Below is a small trained network, with its code and all its weights. Each question gives an input and a target symbol and asks what happens when units are switched off, that is, made to give their printed mean instead of their output.

import numpy as np


def w(rows, s, z=0):
    codes = np.array(rows[::2]) - 128.0
    scale = np.full(codes.shape[1], s)
    scale[-1] = z or s
    return codes * scale


def f(y):
    return y / 2 * (1 + np.tanh(0.7978845608 * (y + 0.044715 * y**3)))


def softmax(a):
    e = np.exp(a - a.max(-1, keepdims=True))
    return e / e.sum(-1, keepdims=True)


def log_softmax(a):
    a = a - a.max(-1, keepdims=True)
    return a - np.log(np.exp(a).sum(-1, keepdims=True))


def net(x, mask):
    ids = ['αγηπσφψ'.index(c) for c in x.split()]
    T = len(ids)
    res = E[ids] + P[:T]
    r = res
    for j in range(3):
        rows = slice(2 * j, 2 * j + 2)
        q, k, v = (r @ M[0][rows].T for M in (Q, K, V))
        z = softmax(np.where(np.tri(T) > 0, q @ k.T / 2**0.5, -1e9)) @ v
        o = O[0][rows]
        res = res + np.where(mask[j], z, o[:, -1]) @ o[:, :-1]
    y = f(res @ A[0][:, :-1].T + A[0][:, -1])
    res = res + np.where(mask[3:7], y, B[0][:, -1]) @ B[0][:, :-1]
    return log_softmax(res[-1] @ U[:, :-1].T + U[:, -1])


Q, K, V, O, A, B = {}, {}, {}, {}, {}, {}
E = w([
[156,157,126,59],'α',
[182,162,155,91],'γ',
[6,208,36,228],'η',
[126,184,128,41],'π',
[227,167,182,134],'σ',
[204,29,2,33],'φ',
[91,44,208,63],'ψ',
],0.0074)
P = w([
[166,143,125,154],'0',
[69,142,149,4],'1',
[105,149,149,48],'2',
[124,137,144,67],'3',
[134,116,145,133],'4',
[124,119,146,113],'5',
[119,119,142,104],'6',
[134,118,135,111],'7',
[131,117,127,116],'8',
[138,103,141,111],'9',
[132,102,129,109],'10',
[141,124,146,117],'11',
[115,111,131,105],'12',
[124,113,132,112],'13',
],0.0044)
Q[0] = w([
[2,128,191,230],'H1',
[194,252,146,78],'H1',
[142,186,69,55],'H2',
[140,185,69,40],'H2',
[144,63,201,14],'H3',
[135,83,199,15],'H3',
],0.0073)
K[0] = w([
[80,211,254,123],'H1',
[104,148,16,228],'H1',
[213,169,203,213],'H2',
[216,172,206,224],'H2',
[163,39,212,75],'H3',
[172,24,222,87],'H3',
],0.0081)
V[0] = w([
[103,69,2,152],'H1',
[36,189,165,230],'H1',
[16,61,113,75],'H2',
[16,73,102,39],'H2',
[78,196,43,154],'H3',
[72,213,47,169],'H3',
],0.0077)
O[0] = w([
[222,12,67,14,75],'H1',
[148,219,220,13,30],'H1',
[26,40,157,28,223],'H2',
[2,42,131,42,254],'H2',
[121,202,15,37,48],'H3',
[116,215,39,57,30],'H3',
],0.0062,0.0023)
A[0] = w([
[136,44,119,130,159],'N1',
[231,60,25,149,190],'N2',
[55,92,254,231,253],'N3',
[176,120,240,19,177],'N4',
],0.0047,0.0035)
B[0] = w([
[138,57,117,168,166],'N1',
[182,80,35,151,141],'N2',
[54,140,167,195,254],'N3',
[130,105,254,55,178],'N4',
],0.0063,0.0075)
U = w([
[152,140,108,133,40],'α',
[162,165,117,160,60],'γ',
[212,134,170,2,92],'η',
[47,223,32,97,254],'π',
[209,199,140,204,120],'σ',
[187,21,34,119,86],'φ',
[48,90,215,150,172],'ψ',
],0.0055,0.0044)

Each question gives the input, a string of symbols that net reads in full, and the target symbol t.
The units are the heads (2 rows each of Q, K, V and O) and the neurons (one row each of A and B). Each row of codes is followed by its name. A weight is (code - 128) times the scale printed after its matrix; where a second scale follows, it is the last column's (O, A, B and U).
mask holds one flag per unit, heads first, then neurons. A switched-off unit (its flag False) gives its mean, the last column of its rows in O or B, instead of its output. The means were averaged over made-up inputs and are rounded, as every weight is.
A unit's drop is (log p(t) with every unit on - log p(t) with that unit switched off) / (log p(t) with every unit on - log p(t) with every unit switched off).
The circuit of an input: a set's keep is (log p(t) with only the set's units on - log p(t) with every unit switched off) / (log p(t) with every unit on - log p(t) with every unit switched off). Starting from all 7 units, units are removed one at a time, each time the one whose removal leaves the highest keep (on an exact tie, the one counted first), for as long as the keep stays at least 0.8.
circuit, biggest first: the units of the circuit, biggest drop first
top k neurons: the k neurons with the biggest drops, biggest first
heads that matter: for each layer, one digit per head in row order, 1 if its drop is at least 0.15 and else 0, layers parted by /
drop when u is switched off: that unit's drop, to one decimal
input ψ η η σ π, target η: top 2 neurons => (N3; N4)
input σ η σ σ σ σ, target σ: circuit, biggest first => (H2)
input α η ψ η γ, target η: circuit, biggest first => (H1; N3; N4)
input φ σ α, target φ: heads that matter => 100
input η ψ α, target η: circuit, biggest first => (H1; N3)
input φ ψ π, target φ: circuit, biggest first => (H1; N3)
input φ ψ γ, target φ: circuit, biggest first => (H1; N2)
input η η π, target η: top 2 neurons => (N4; N3)
input ψ φ η ψ π φ, target φ: drop when N2 is switched off => 0.1
input ψ ψ ψ ψ ψ η η φ, target φ: drop when N2 is switched off => 0.2
input σ ψ γ, target σ: drop when N3 is switched off => 0.0
input η η ψ φ η ψ ψ γ η η ψ ψ σ, target η: drop when N3 is switched off => 0.2
